Below is a small trained network, with its code and all its weights. Each question gives an input and a class and asks what happens when units are switched off, that is, made to give their printed mean instead of their output.

import numpy as np


def w(rows, s, z=0):
    codes = np.array(rows[::2]) - 128.0
    scale = np.full(codes.shape[1], s)
    scale[-1] = z or s
    return codes * scale


def f(y):
    return y / 2 * (1 + np.tanh(0.7978845608 * (y + 0.044715 * y**3)))


def log_softmax(a):
    a = a - a.max(-1, keepdims=True)
    return a - np.log(np.exp(a).sum(-1, keepdims=True))


def net(x, mask):
    res = np.array(x, float).reshape(1, 5) / 4 @ E
    y = f(res @ A[0][:, :-1].T + A[0][:, -1])
    res = res + np.where(mask, y, B[0][:, -1]) @ B[0][:, :-1]
    return log_softmax(res[-1] @ U[:, :-1].T + U[:, -1])


A, B = {}, {}
E = w([
[73,246,108,185,196],'x0',
[153,58,165,216,138],'x1',
[239,144,185,147,86],'x2',
[143,151,254,114,177],'x3',
[48,160,186,180,21],'x4',
],0.007)
A[0] = w([
[141,82,119,144,106,115],'N0',
[175,61,173,182,206,134],'N1',
[132,95,121,125,112,101],'N2',
[119,113,167,136,118,129],'N3',
[177,131,112,52,63,107],'N4',
[115,120,131,110,116,66],'N5',
[133,66,105,133,95,114],'N6',
[112,125,107,172,86,122],'N7',
[153,5,52,142,30,153],'N8',
[118,90,123,122,117,64],'N9',
[25,167,96,183,97,138],'N10',
[71,159,73,135,117,170],'N11',
[223,195,116,228,132,121],'N12',
[182,74,152,171,191,117],'N13',
[110,130,118,185,34,86],'N14',
[135,141,103,131,143,129],'N15',
[130,86,121,130,109,76],'N16',
[122,110,60,158,175,171],'N17',
[165,152,121,178,124,132],'N18',
[124,175,120,129,122,200],'N19',
[117,108,34,156,195,158],'N20',
[131,112,147,140,97,2],'N21',
[118,226,46,105,108,73],'N22',
[167,128,117,122,100,82],'N23',
[98,186,119,94,118,96],'N24',
],0.018,0.0048)
B[0] = w([
[173,165,111,121,109,155],'N0',
[79,68,3,146,109,194],'N1',
[151,145,118,116,122,140],'N2',
[126,61,102,119,138,149],'N3',
[196,117,164,132,188,183],'N4',
[143,116,144,123,123,125],'N5',
[176,163,109,109,89,168],'N6',
[80,114,158,129,113,163],'N7',
[250,172,96,53,20,246],'N8',
[148,162,132,115,115,135],'N9',
[44,110,143,69,34,234],'N10',
[88,178,159,204,86,201],'N11',
[189,185,195,181,28,194],'N12',
[100,126,18,142,123,182],'N13',
[47,105,88,191,124,191],'N14',
[140,151,120,137,156,142],'N15',
[159,179,127,109,115,142],'N16',
[149,185,120,173,194,191],'N17',
[138,148,163,143,89,152],'N18',
[130,107,103,190,116,165],'N19',
[124,213,115,179,219,215],'N20',
[140,150,102,138,160,133],'N21',
[170,50,138,220,185,201],'N22',
[159,147,138,109,137,143],'N23',
[164,68,100,214,101,166],'N24',
],0.03,0.014)
U = w([
[17,62,73,68,101,92],'0',
[27,216,156,112,157,45],'1',
[51,190,138,55,123,3],'2',
[150,128,186,120,111,101],'3',
[59,152,75,124,3,211],'4',
[53,128,70,188,188,172],'5',
[175,160,55,77,121,164],'6',
],0.0072,0.0043)

Each question gives the input, the list of numbers given to net, and the class t.
The units are the neurons (one row each of A and B). Each row of codes is followed by its name. A weight is (code - 128) times the scale printed after its matrix; where a second scale follows, it is the last column's (A, B and U).
mask holds one flag per neuron, in row order. A switched-off neuron (its flag False) gives its mean, the last column of its row in B, instead of its output. The means were averaged over made-up inputs and are rounded, as every weight is.
A unit's drop is (log p(t) with every unit on - log p(t) with that unit switched off) / (log p(t) with every unit on - log p(t) with every unit switched off).
The circuit of an input: a set's keep is (log p(t) with only the set's units on - log p(t) with every unit switched off) / (log p(t) with every unit on - log p(t) with every unit switched off). Starting from the 12 units with the biggest drops (on a tie, the unit counted first), units are removed one at a time, each time the one whose removal leaves the highest keep (on an exact tie, the one counted first), for as long as the keep stays at least 0.8.
circuit, biggest first: the units of the circuit, biggest drop first
unit that matters most: the unit with the biggest drop
k most important neurons: the k neurons with the biggest drops, biggest first
drop of u: that unit's drop, to one decimal
input [-4,7,-4,3,-2], class 6: unit that matters most : N10
input [-2,-8,1,8,0], class 3: circuit, biggest first : [N1, N13]
input [-1,-2,0,3,2], class 3: 4 most important neurons : [N1, N10, N13, N14]
input [1,4,-6,4,3], class 0: 2 most important neurons : [N8, N12]
input [0,7,0,8,-7], class 0: 2 most important neurons : [N1, N8]
input [-7,7,-2,-5,4], class 6: 2 most important neurons : [N8, N10]
input [7,4,7,-5,-5], class 5: 3 most important neurons : [N8, N10, N20]
input [5,4,-7,-8,-7], class 5: drop of N22 : 0.1
input [-1,3,-7,8,-7], class 5: drop of N20 : 0.0
input [-6,-6,-6,7,7], class 0: 2 most important neurons : [N8, N12]
input [-1,8,-3,6,1], class 0: drop of N20 : 0.1
input [3,4,3,-2,-7], class 5: drop of N8 : 0.6
input [-4,-1,-1,3,-2], class 6: 3 most important neurons : [N10, N14, N11]
input [0,-8,-8,-1,1], class 5: unit that matters most : N22
